Below are the code and all the weights of a small trained network. Each question names an input and a class and asks about switching units off, where a switched-off unit gives its printed mean instead of its output.

import numpy as np


def w(rows, s, z=0):
    codes = np.array(rows[::2]) - 128.0
    scale = np.full(codes.shape[1], s)
    scale[-1] = z or s
    return codes * scale


def norm(h):
    return h / np.sqrt((h * h).mean(-1, keepdims=True) + 1e-5)


def f(y):
    return np.maximum(y, 0)


def log_softmax(a):
    a = a - a.max(-1, keepdims=True)
    return a - np.log(np.exp(a).sum(-1, keepdims=True))


def net(x, mask):
    res = np.array(x, float).reshape(1, 5) / 4 @ E
    u = 0
    for l in range(3):
        y = f(norm(res) @ A[l][:, :-1].T + A[l][:, -1])
        res = res + np.where(mask[u : u + 3], y, B[l][:, -1]) @ B[l][:, :-1]
        u += 3
    return log_softmax(norm(res)[-1] @ U[:, :-1].T + U[:, -1])


A, B = {}, {}
E = w([
[203,71,130,45,88,170],'x0',
[159,85,254,210,130,72],'x1',
[29,198,139,33,121,140],'x2',
[112,145,117,149,66,143],'x3',
[145,141,131,128,146,110],'x4',
],0.0075)
A[0] = w([
[24,69,50,157,135,1,253],'0.n0',
[178,83,190,196,138,111,78],'0.n1',
[120,202,133,78,165,135,199],'0.n2',
],0.0063,0.0031)
B[0] = w([
[137,186,117,187,129,158,254],'0.n0',
[10,102,56,136,101,102,221],'0.n1',
[77,99,124,98,196,209,220],'0.n2',
],0.012,0.0044)
A[1] = w([
[155,106,96,164,224,163,88],'1.n0',
[157,114,138,74,132,148,2],'1.n1',
[61,129,249,103,117,98,86],'1.n2',
],0.014,0.00083)
B[1] = w([
[135,149,124,188,59,142,248],'1.n0',
[176,96,161,94,16,154,204],'1.n1',
[254,199,155,150,58,191,253],'1.n2',
],0.0086,0.0051)
A[2] = w([
[74,115,87,121,63,154,254],'2.n0',
[145,11,254,127,62,97,182],'2.n1',
[166,117,35,140,121,129,92],'2.n2',
],0.0088,0.0024)
B[2] = w([
[145,90,172,115,179,124,254],'2.n0',
[121,129,88,95,165,71,222],'2.n1',
[174,253,150,102,62,135,180],'2.n2',
],0.016,0.0065)
U = w([
[145,190,130,188,107,195,247],'0',
[241,136,149,69,86,121,63],'1',
[5,159,113,109,205,171,50],'2',
[103,89,134,47,132,182,156],'3',
[64,100,141,212,122,81,64],'4',
[137,91,59,101,149,43,143],'5',
],0.015,0.0014)

Each question gives the input, the list of numbers given to net, and the class t.
The units are the neurons (one row each of A and B). Each row of codes is followed by its name. A weight is (code - 128) times the scale printed after its matrix; where a second scale follows, it is the last column's (A, B and U).
mask holds one flag per neuron, layer by layer. A switched-off neuron (its flag False) gives its mean, the last column of its row in B, instead of its output. The means were averaged over made-up inputs and are rounded, as every weight is.
A unit's drop is (log p(t) with every unit on - log p(t) with that unit switched off) / (log p(t) with every unit on - log p(t) with every unit switched off).
The circuit of an input: a set's keep is (log p(t) with only the set's units on - log p(t) with every unit switched off) / (log p(t) with every unit on - log p(t) with every unit switched off). Starting from all 9 units, units are removed one at a time, each time the one whose removal leaves the highest keep (on an exact tie, the one counted first), for as long as the keep stays at least 0.8.
circuit, biggest first: the units of the circuit, biggest drop first
most important unit: the unit with the biggest drop
k most important neurons: the k neurons with the biggest drops, biggest first
k most important neurons of layer l: the k neurons of layer l with the biggest drops, biggest first
drop when u is switched off: that unit's drop, to one decimal
input [-2,1,-8,-2,6], class 4: 2 most important neurons	(1.n2; 0.n1)
input [-1,-3,2,8,-2], class 2: most important unit	1.n2
input [-3,3,0,0,4], class 4: 2 most important neurons	(0.n1; 2.n2)
input [3,-2,2,-5,6], class 3: circuit, biggest first	(0.n2; 0.n0)
input [-3,8,8,-6,0], class 0: circuit, biggest first	(1.n2; 2.n0)
input [-5,2,8,-1,2], class 0: 3 most important neurons	(1.n2; 0.n1; 2.n1)
input [-3,8,4,-6,2], class 0: 2 most important neurons of layer 1	(1.n2; 1.n1)
input [-1,1,-4,7,-1], class 4: 3 most important neurons	(1.n2; 0.n1; 2.n0)
input [-1,1,0,7,8], class 4: circuit, biggest first	(1.n2; 2.n2)
input [1,7,-2,5,0], class 5: 4 most important neurons	(2.n1; 0.n1; 0.n0; 1.n0)
input [7,3,-7,2,0], class 5: circuit, biggest first	(2.n1; 1.n2)
input [0,-8,-1,-6,-7], class 0: 2 most important neurons	(2.n2; 1.n0)
input [5,5,0,8,-6], class 5: 4 most important neurons	(2.n1; 0.n1; 2.n2; 1.n0)
input [-8,5,6,-1,6], class 0: most important unit	1.n2
input [-4,3,5,-1,1], class 0: 2 most important neurons	(1.n2; 0.n1)
input [-4,8,3,-8,6], class 0: 2 most important neurons	(1.n2; 2.n0)
input [1,2,-2,7,6], class 5: 2 most important neurons of layer 0	(0.n0; 0.n2)
input [1,3,-5,-8,0], class 5: 2 most important neurons	(0.n0; 2.n1)
input [1,8,-3,-7,-5], class 5: 2 most important neurons	(2.n1; 0.n1)
input [-5,1,-3,8,-1], class 4: circuit, biggest first	(1.n2)
input [0,5,-2,0,2], class 4: 2 most important neurons	(0.n1; 1.n1)
input [-1,5,-7,7,2], class 4: 2 most important neurons	(0.n1; 1.n1)
input [2,-5,-4,8,-6], class 1: 2 most important neurons of layer 0	(0.n0; 0.n2)
input [-1,3,-6,5,-3], class 4: drop when 0.n1 is switched off	0.2
input [-2,3,-7,-4,0], class 4: drop when 1.n0 is switched off	0.0
